Here is a tiny trained network, its code and every weight. The questions are about switching its units off for an input and a class, where a switched-off unit gives its printed mean instead of its output.

import numpy as np


def w(rows, s, z=0):
    codes = np.array(rows[::2]) - 128.0
    scale = np.full(codes.shape[1], s)
    scale[-1] = z or s
    return codes * scale


def norm(h):
    return h / np.sqrt((h * h).mean(-1, keepdims=True) + 1e-5)


def f(y):
    return np.maximum(y, 0)


def log_softmax(a):
    a = a - a.max(-1, keepdims=True)
    return a - np.log(np.exp(a).sum(-1, keepdims=True))


def net(x, mask):
    res = np.array(x, float).reshape(1, 5) / 4 @ E
    u = 0
    for l in range(2):
        y = f(norm(res) @ A[l][:, :-1].T + A[l][:, -1])
        res = res + np.where(mask[u : u + 15], y, B[l][:, -1]) @ B[l][:, :-1]
        u += 15
    return log_softmax(norm(res)[-1] @ U[:, :-1].T + U[:, -1])


A, B = {}, {}
E = w([
[97,98,120,65,157,166,254],'x0',
[77,148,153,187,157,157,147],'x1',
[63,179,167,45,154,123,77],'x2',
[107,224,76,121,41,114,179],'x3',
[122,103,196,121,45,154,131],'x4',
],0.006)
A[0] = w([
[120,148,76,150,102,126,137,101],'0.n0',
[120,173,131,178,153,75,63,71],'0.n1',
[117,67,127,201,109,79,185,45],'0.n2',
[170,126,238,136,127,112,136,78],'0.n3',
[137,91,219,126,1,191,126,4],'0.n4',
[227,130,160,68,92,75,117,71],'0.n5',
[111,222,85,100,119,116,133,83],'0.n6',
[70,133,138,171,135,156,127,32],'0.n7',
[150,127,137,226,71,52,75,58],'0.n8',
[76,167,194,92,143,136,81,47],'0.n9',
[48,143,204,249,127,169,156,63],'0.n10',
[122,8,138,118,147,145,86,19],'0.n11',
[167,172,51,144,202,106,129,40],'0.n12',
[178,83,122,64,90,106,140,105],'0.n13',
[183,95,101,234,93,173,154,1],'0.n14',
],0.009,0.0055)
B[0] = w([
[185,83,176,190,131,118,114,178],'0.n0',
[100,49,138,72,78,213,133,214],'0.n1',
[191,124,92,68,132,103,156,195],'0.n2',
[124,145,137,186,110,71,144,189],'0.n3',
[2,68,72,175,154,37,131,253],'0.n4',
[128,204,23,150,149,163,71,208],'0.n5',
[161,122,194,205,137,115,124,220],'0.n6',
[129,199,75,118,159,144,136,145],'0.n7',
[111,60,143,64,63,222,127,255],'0.n8',
[158,148,155,77,152,105,122,211],'0.n9',
[145,202,8,158,158,160,86,244],'0.n10',
[173,128,161,201,202,132,115,208],'0.n11',
[14,73,61,174,144,55,109,188],'0.n12',
[126,200,47,157,188,183,135,215],'0.n13',
[228,92,68,22,118,39,119,224],'0.n14',
],0.0084,0.0039)
A[1] = w([
[70,183,199,43,99,155,85,19],'1.n0',
[70,193,149,94,146,80,91,56],'1.n1',
[202,77,96,161,156,178,104,237],'1.n2',
[112,179,106,142,16,82,174,79],'1.n3',
[172,139,127,144,53,105,152,3],'1.n4',
[129,200,186,103,145,106,101,14],'1.n5',
[145,119,86,151,179,130,228,118],'1.n6',
[146,183,227,73,133,116,123,47],'1.n7',
[23,53,105,104,179,94,118,232],'1.n8',
[141,155,99,162,68,156,168,71],'1.n9',
[220,111,138,108,82,78,168,50],'1.n10',
[113,182,146,139,1,85,154,202],'1.n11',
[111,125,133,81,159,191,254,57],'1.n12',
[118,121,87,85,136,92,94,143],'1.n13',
[161,206,58,95,138,183,116,82],'1.n14',
],0.0089,0.0029)
B[1] = w([
[156,63,69,72,136,149,171,172],'1.n0',
[160,22,1,111,198,112,134,175],'1.n1',
[86,209,201,104,150,137,186,252],'1.n2',
[104,122,198,170,218,88,116,173],'1.n3',
[141,83,148,113,195,170,131,145],'1.n4',
[186,143,81,68,137,78,184,152],'1.n5',
[75,119,168,63,76,145,35,214],'1.n6',
[229,120,114,115,132,136,211,153],'1.n7',
[155,151,133,200,21,60,179,254],'1.n8',
[139,157,172,113,174,120,87,160],'1.n9',
[130,96,78,33,223,95,145,162],'1.n10',
[151,114,214,148,182,110,121,182],'1.n11',
[126,69,140,113,29,192,6,172],'1.n12',
[78,196,119,117,97,126,188,191],'1.n13',
[128,168,134,186,148,210,154,192],'1.n14',
],0.0073)
U = w([
[67,86,117,163,99,49,147,253],'0',
[188,93,79,45,160,124,169,125],'1',
[125,88,181,82,49,203,75,131],'2',
[161,141,251,160,203,115,142,55],'3',
[121,214,72,148,144,189,123,60],'4',
[159,175,155,133,79,142,198,178],'5',
],0.021,0.003)

Each question gives the input, the list of numbers given to net, and the class t.
The units are the neurons (one row each of A and B). Each row of codes is followed by its name. A weight is (code - 128) times the scale printed after its matrix; where a second scale follows, it is the last column's (A, B and U).
mask holds one flag per neuron, layer by layer. A switched-off neuron (its flag False) gives its mean, the last column of its row in B, instead of its output. The means were averaged over made-up inputs and are rounded, as every weight is.
A unit's drop is (log p(t) with every unit on - log p(t) with that unit switched off) / (log p(t) with every unit on - log p(t) with every unit switched off).
The circuit of an input: a set's keep is (log p(t) with only the set's units on - log p(t) with every unit switched off) / (log p(t) with every unit on - log p(t) with every unit switched off). Starting from the 12 units with the biggest drops (on a tie, the unit counted first), units are removed one at a time, each time the one whose removal leaves the highest keep (on an exact tie, the one counted first), for as long as the keep stays at least 0.8.
circuit, biggest first: the units of the circuit, biggest drop first
most important unit: the unit with the biggest drop
k most important neurons of layer l: the k neurons of layer l with the biggest drops, biggest first
drop when u is switched off: that unit's drop, to one decimal
input [3,8,-1,5,6], class 4: most important unit -> 0.n10
input [-4,-6,-6,2,-7], class 0: 2 most important neurons of layer 0 -> (0.n12, 0.n10)
input [5,-7,0,7,-1], class 3: circuit, biggest first -> (0.n6, 1.n3, 1.n11)
input [7,-8,-5,-5,-6], class 4: 4 most important neurons of layer 0 -> (0.n13, 0.n4, 0.n8, 0.n1)
input [7,8,-1,2,5], class 4: 3 most important neurons of layer 0 -> (0.n10, 0.n8, 0.n1)
input [8,-4,-7,-6,-8], class 0: circuit, biggest first -> (0.n12, 1.n8, 0.n14)
input [-2,-4,-4,8,6], class 3: circuit, biggest first -> (1.n11, 1.n3)
input [-6,-5,7,2,-8], class 0: circuit, biggest first -> (0.n12, 0.n10)
input [-4,-6,-7,3,6], class 1: 2 most important neurons of layer 1 -> (1.n8, 1.n10)
input [0,-1,5,5,1], class 1: 3 most important neurons of layer 0 -> (0.n9, 0.n4, 0.n3)
input [7,-3,-6,-6,-2], class 2: circuit, biggest first -> (1.n6, 1.n12)
input [-7,-8,4,8,-6], class 3: circuit, biggest first -> (0.n6, 1.n11, 0.n10)
input [-5,-6,-7,7,0], class 1: 2 most important neurons of layer 0 -> (0.n14, 0.n8)
input [5,5,0,-6,-6], class 0: circuit, biggest first -> (1.n8)
input [-1,-6,7,-8,-3], class 3: 3 most important neurons of layer 0 -> (0.n11, 0.n14, 0.n8)
input [4,4,-2,-1,-2], class 2: 3 most important neurons of layer 0 -> (0.n5, 0.n13, 0.n4)
input [1,7,2,2,6], class 4: 2 most important neurons of layer 0 -> (0.n10, 0.n7)
input [-4,-6,-5,-1,-5], class 4: 3 most important neurons of layer 0 -> (0.n5, 0.n4, 0.n13)
input [4,5,-5,1,-2], class 1: 2 most important neurons of layer 0 -> (0.n14, 0.n2)
input [-4,0,1,7,8], class 0: circuit, biggest first -> (0.n4)
input [-7,2,-6,-2,2], class 2: 3 most important neurons of layer 0 -> (0.n8, 0.n1, 0.n9)
input [5,0,-5,2,3], class 1: 3 most important neurons of layer 0 -> (0.n14, 0.n2, 0.n8)
input [5,6,6,2,-5], class 1: drop when 0.n4 is switched off -> 3.4
input [-4,-4,1,-2,7], class 0: drop when 0.n12 is switched off -> 0.0
input [2,4,-7,-2,4], class 1: drop when 0.n14 is switched off -> 1.5
